Below are the code and all the weights of a small trained network. Each question names an input and a target symbol and asks about switching units off, where a switched-off unit gives its printed mean instead of its output.

import numpy as np


def w(rows, s, z=0):
    codes = np.array(rows[::2]) - 128.0
    scale = np.full(codes.shape[1], s)
    scale[-1] = z or s
    return codes * scale


def norm(h):
    return h / np.sqrt((h * h).mean(-1, keepdims=True) + 1e-5)


def f(y):
    return np.maximum(y, 0)


def softmax(a):
    e = np.exp(a - a.max(-1, keepdims=True))
    return e / e.sum(-1, keepdims=True)


def log_softmax(a):
    a = a - a.max(-1, keepdims=True)
    return a - np.log(np.exp(a).sum(-1, keepdims=True))


def net(x, mask):
    ids = ['βγεζηθλμξπστφψω'.index(c) for c in x.split()]
    T = len(ids)
    res = E[ids] + P[:T]
    r = norm(res)
    for j in range(2):
        rows = slice(4 * j, 4 * j + 4)
        q, k, v = (r @ M[0][rows].T for M in (Q, K, V))
        z = softmax(np.where(np.tri(T) > 0, q @ k.T / 4**0.5, -1e9)) @ v
        o = O[0][rows]
        res = res + np.where(mask[j], z, o[:, -1]) @ o[:, :-1]
    y = f(norm(res) @ A[0][:, :-1].T + A[0][:, -1])
    res = res + np.where(mask[2:14], y, B[0][:, -1]) @ B[0][:, :-1]
    return log_softmax(norm(res)[-1] @ U[:, :-1].T + U[:, -1])


Q, K, V, O, A, B = {}, {}, {}, {}, {}, {}
E = w([
[156,111,189,174],'β',
[145,105,177,159],'γ',
[145,98,182,167],'ε',
[120,100,175,178],'ζ',
[137,101,184,205],'η',
[135,99,178,175],'θ',
[101,147,228,228],'λ',
[162,99,165,193],'μ',
[107,92,182,170],'ξ',
[86,96,204,77],'π',
[74,61,153,173],'σ',
[71,79,171,149],'τ',
[103,153,39,252],'φ',
[21,148,96,132],'ψ',
[144,237,85,67],'ω',
],0.004)
P = w([
[114,186,252,217],'0',
[108,177,218,182],'1',
[105,166,188,156],'2',
[106,121,168,133],'3',
[104,92,131,115],'4',
[95,61,125,101],'5',
[79,18,133,107],'6',
],0.0035)
Q[0] = w([
[122,122,97,204],'h0',
[17,93,204,102],'h0',
[181,240,47,17],'h0',
[64,36,192,249],'h0',
[56,91,164,148],'h1',
[56,138,142,98],'h1',
[231,121,105,145],'h1',
[254,151,83,110],'h1',
],0.0068)
K[0] = w([
[127,133,131,57],'h0',
[144,116,2,142],'h0',
[170,165,225,199],'h0',
[91,98,26,35],'h0',
[141,101,109,81],'h1',
[176,139,64,83],'h1',
[92,113,187,209],'h1',
[110,151,177,237],'h1',
],0.0074)
V[0] = w([
[47,223,8,145],'h0',
[175,143,128,129],'h0',
[134,199,188,13],'h0',
[1,85,158,50],'h0',
[62,59,108,163],'h1',
[135,62,126,173],'h1',
[190,181,163,51],'h1',
[85,218,103,98],'h1',
],0.0044)
O[0] = w([
[126,254,65,144,30],'h0',
[143,113,123,146,54],'h0',
[209,146,196,54,67],'h0',
[80,196,212,45,249],'h0',
[86,148,154,108,188],'h1',
[77,123,154,141,169],'h1',
[203,82,106,157,27],'h1',
[180,167,99,92,92],'h1',
],0.0053,0.0014)
A[0] = w([
[117,181,116,154,153],'n0',
[119,164,147,37,140],'n1',
[80,74,118,150,119],'n2',
[116,147,89,91,195],'n3',
[134,139,158,162,68],'n4',
[104,168,182,166,95],'n5',
[90,132,67,149,146],'n6',
[78,111,87,109,131],'n7',
[135,69,107,116,155],'n8',
[142,194,35,104,254],'n9',
[127,78,113,98,141],'n10',
[255,196,99,102,216],'n11',
],0.0067,0.003)
B[0] = w([
[135,187,129,123,191],'n0',
[191,157,104,208,232],'n1',
[145,120,93,243,243],'n2',
[224,166,161,117,182],'n3',
[131,146,97,86,159],'n4',
[110,151,70,78,250],'n5',
[159,188,126,136,178],'n6',
[162,211,113,171,184],'n7',
[185,151,174,108,173],'n8',
[162,51,222,65,217],'n9',
[178,138,154,123,169],'n10',
[254,154,165,208,224],'n11',
],0.0042,0.0027)
U = w([
[135,104,111,96,233],'β',
[129,102,128,134,41],'γ',
[132,86,112,114,62],'ε',
[126,104,99,126,58],'ζ',
[118,102,107,134,58],'η',
[123,88,106,133,51],'θ',
[130,171,205,198,253],'λ',
[124,51,89,163,81],'μ',
[106,92,130,132,58],'ξ',
[129,70,174,17,129],'π',
[53,91,119,115,106],'σ',
[70,89,150,90,91],'τ',
[95,170,17,216,110],'φ',
[77,240,127,46,107],'ψ',
[253,150,116,129,136],'ω',
],0.0076,0.0062)

Each question gives the input, a string of symbols that net reads in full, and the target symbol t.
The units are the heads (4 rows each of Q, K, V and O) and the neurons (one row each of A and B). Each row of codes is followed by its name. A weight is (code - 128) times the scale printed after its matrix; where a second scale follows, it is the last column's (O, A, B and U).
mask holds one flag per unit, heads first, then neurons. A switched-off unit (its flag False) gives its mean, the last column of its rows in O or B, instead of its output. The means were averaged over made-up inputs and are rounded, as every weight is.
A unit's drop is (log p(t) with every unit on - log p(t) with that unit switched off) / (log p(t) with every unit on - log p(t) with every unit switched off).
The circuit of an input: a set's keep is (log p(t) with only the set's units on - log p(t) with every unit switched off) / (log p(t) with every unit on - log p(t) with every unit switched off). Starting from the 12 units with the biggest drops (on a tie, the unit counted first), units are removed one at a time, each time the one whose removal leaves the highest keep (on an exact tie, the one counted first), for as long as the keep stays at least 0.8.
circuit, biggest first: the units of the circuit, biggest drop first
most important unit: the unit with the biggest drop
heads that matter: for each layer, one digit per head in row order, 1 if its drop is at least 0.15 and else 0, layers parted by /
drop of u: that unit's drop, to one decimal
input β ω β β ψ τ, target ψ: circuit, biggest first	[h0]
input μ γ ξ τ ψ ψ, target ψ: heads that matter	10
input η β ω ξ σ ω σ, target ω: circuit, biggest first	[h1; h0]
input τ ω λ ω λ β, target ω: heads that matter	10
input ψ σ ω σ ω π, target ω: heads that matter	01
input ω ω η τ φ τ, target φ: heads that matter	10
input β ψ λ β ω ω π, target ω: heads that matter	11
input ω θ γ ω τ, target ω: heads that matter	01
input φ σ λ λ ζ ω λ, target ω: heads that matter	11
input π γ ω φ, target ω: circuit, biggest first	[h0; h1; n9]
input φ ω ε, target ω: circuit, biggest first	[h1; h0]
input ω ψ ω ζ π ω η, target ω: circuit, biggest first	[h0; h1]
input ψ ε β τ ω ξ ξ, target ω: circuit, biggest first	[h0; h1]
input ξ τ γ ω γ, target ω: most important unit	h0
input γ ω γ, target ω: drop of n5	0.0
input ζ φ ε, target φ: drop of h0	0.9
input ξ λ ω ω ω ψ ψ, target ω: drop of h1	0.5
